Below are the code and all the weights of a small trained network. Each question names an input and a class and asks about switching units off, where a switched-off unit gives its printed mean instead of its output.

import numpy as np


def w(rows, s, z=0):
    codes = np.array(rows[::2]) - 128.0
    scale = np.full(codes.shape[1], s)
    scale[-1] = z or s
    return codes * scale


def f(y):
    return y / 2 * (1 + np.tanh(0.7978845608 * (y + 0.044715 * y**3)))


def log_softmax(a):
    a = a - a.max(-1, keepdims=True)
    return a - np.log(np.exp(a).sum(-1, keepdims=True))


def net(x, mask):
    res = np.array(x, float).reshape(1, 2) / 4 @ E
    y = f(res @ A[0][:, :-1].T + A[0][:, -1])
    res = res + np.where(mask, y, B[0][:, -1]) @ B[0][:, :-1]
    return log_softmax(res[-1] @ U[:, :-1].T + U[:, -1])


A, B = {}, {}
E = w([
[132,117,77,113,4],'x0',
[66,108,204,175,93],'x1',
],0.016)
A[0] = w([
[208,177,108,52,140,106],'neuron 1',
[162,93,107,124,64,89],'neuron 2',
[190,91,53,98,156,96],'neuron 3',
[139,78,123,147,55,103],'neuron 4',
[48,84,206,155,94,100],'neuron 5',
[84,111,81,122,122,248],'neuron 6',
[199,191,35,146,144,142],'neuron 7',
[2,102,226,200,65,119],'neuron 8',
[126,126,164,159,214,73],'neuron 9',
[127,77,57,114,79,117],'neuron 10',
[185,220,66,82,150,171],'neuron 11',
[168,104,142,110,119,239],'neuron 12',
[150,163,205,106,250,147],'neuron 13',
[155,115,142,108,213,90],'neuron 14',
[195,190,76,108,147,96],'neuron 15',
[185,145,75,180,67,96],'neuron 16',
[161,150,84,115,60,102],'neuron 17',
[163,142,108,93,59,118],'neuron 18',
[82,147,67,93,46,98],'neuron 19',
[135,194,223,177,188,146],'neuron 20',
[96,71,127,97,49,98],'neuron 21',
[131,152,139,166,232,157],'neuron 22',
[214,156,54,79,180,93],'neuron 23',
[75,54,208,193,97,107],'neuron 24',
[43,100,204,165,109,123],'neuron 25',
[193,173,168,130,202,113],'neuron 26',
[141,76,61,149,46,199],'neuron 27',
],0.0092,0.013)
B[0] = w([
[159,109,72,183,192,169],'neuron 1',
[111,177,145,194,137,163],'neuron 2',
[155,125,81,183,186,164],'neuron 3',
[149,173,166,189,130,174],'neuron 4',
[179,62,61,193,175,195],'neuron 5',
[137,91,164,11,126,236],'neuron 6',
[174,108,117,128,148,191],'neuron 7',
[193,89,72,136,186,250],'neuron 8',
[98,217,173,210,71,166],'neuron 9',
[128,174,176,156,126,181],'neuron 10',
[172,82,125,115,173,207],'neuron 11',
[158,60,174,33,99,223],'neuron 12',
[137,159,180,113,98,227],'neuron 13',
[133,170,150,195,132,163],'neuron 14',
[156,110,61,244,180,163],'neuron 15',
[116,169,146,211,117,166],'neuron 16',
[114,172,146,158,122,177],'neuron 17',
[131,173,150,140,122,179],'neuron 18',
[133,193,159,152,102,191],'neuron 19',
[148,152,146,122,111,207],'neuron 20',
[138,176,159,200,112,182],'neuron 21',
[135,145,181,123,97,208],'neuron 22',
[161,91,44,175,153,187],'neuron 23',
[178,99,75,154,147,203],'neuron 24',
[189,107,92,142,147,203],'neuron 25',
[151,169,175,151,89,175],'neuron 26',
[128,145,181,104,108,246],'neuron 27',
],0.012,0.014)
U = w([
[168,111,90,151,161,152],'0',
[142,203,190,148,99,55],'1',
[145,91,163,5,111,254],'2',
[118,119,110,128,124,62],'3',
[105,121,143,122,141,91],'4',
[90,124,125,140,156,103],'5',
[92,121,110,111,123,100],'6',
[106,124,126,122,124,85],'7',
],0.018,0.0064)

Each question gives the input, the list of numbers given to net, and the class t.
The units are the neurons (one row each of A and B). Each row of codes is followed by its name. A weight is (code - 128) times the scale printed after its matrix; where a second scale follows, it is the last column's (A, B and U).
mask holds one flag per neuron, in row order. A switched-off neuron (its flag False) gives its mean, the last column of its row in B, instead of its output. The means were averaged over made-up inputs and are rounded, as every weight is.
A unit's drop is (log p(t) with every unit on - log p(t) with that unit switched off) / (log p(t) with every unit on - log p(t) with every unit switched off).
most important unit: the unit with the biggest drop
k most important neurons: the k neurons with the biggest drops, biggest first
drop when u is switched off: that unit's drop, to one decimal
input [-6,6], class 0: most important unit : neuron 8
input [-7,8], class 0: 2 most important neurons : [neuron 8; neuron 5]
input [4,4], class 0: 3 most important neurons : [neuron 8; neuron 13; neuron 5]
input [-2,4], class 0: 2 most important neurons : [neuron 27; neuron 5]
input [8,-7], class 1: 3 most important neurons : [neuron 19; neuron 27; neuron 10]
input [5,5], class 0: 2 most important neurons : [neuron 8; neuron 5]
input [8,8], class 0: 4 most important neurons : [neuron 8; neuron 5; neuron 24; neuron 25]
input [2,4], class 0: 3 most important neurons : [neuron 8; neuron 5; neuron 13]
input [6,-5], class 1: 4 most important neurons : [neuron 8; neuron 27; neuron 19; neuron 10]
input [7,-6], class 1: drop when neuron 10 is switched off : 0.4
input [-4,-3], class 1: drop when neuron 8 is switched off : 0.3
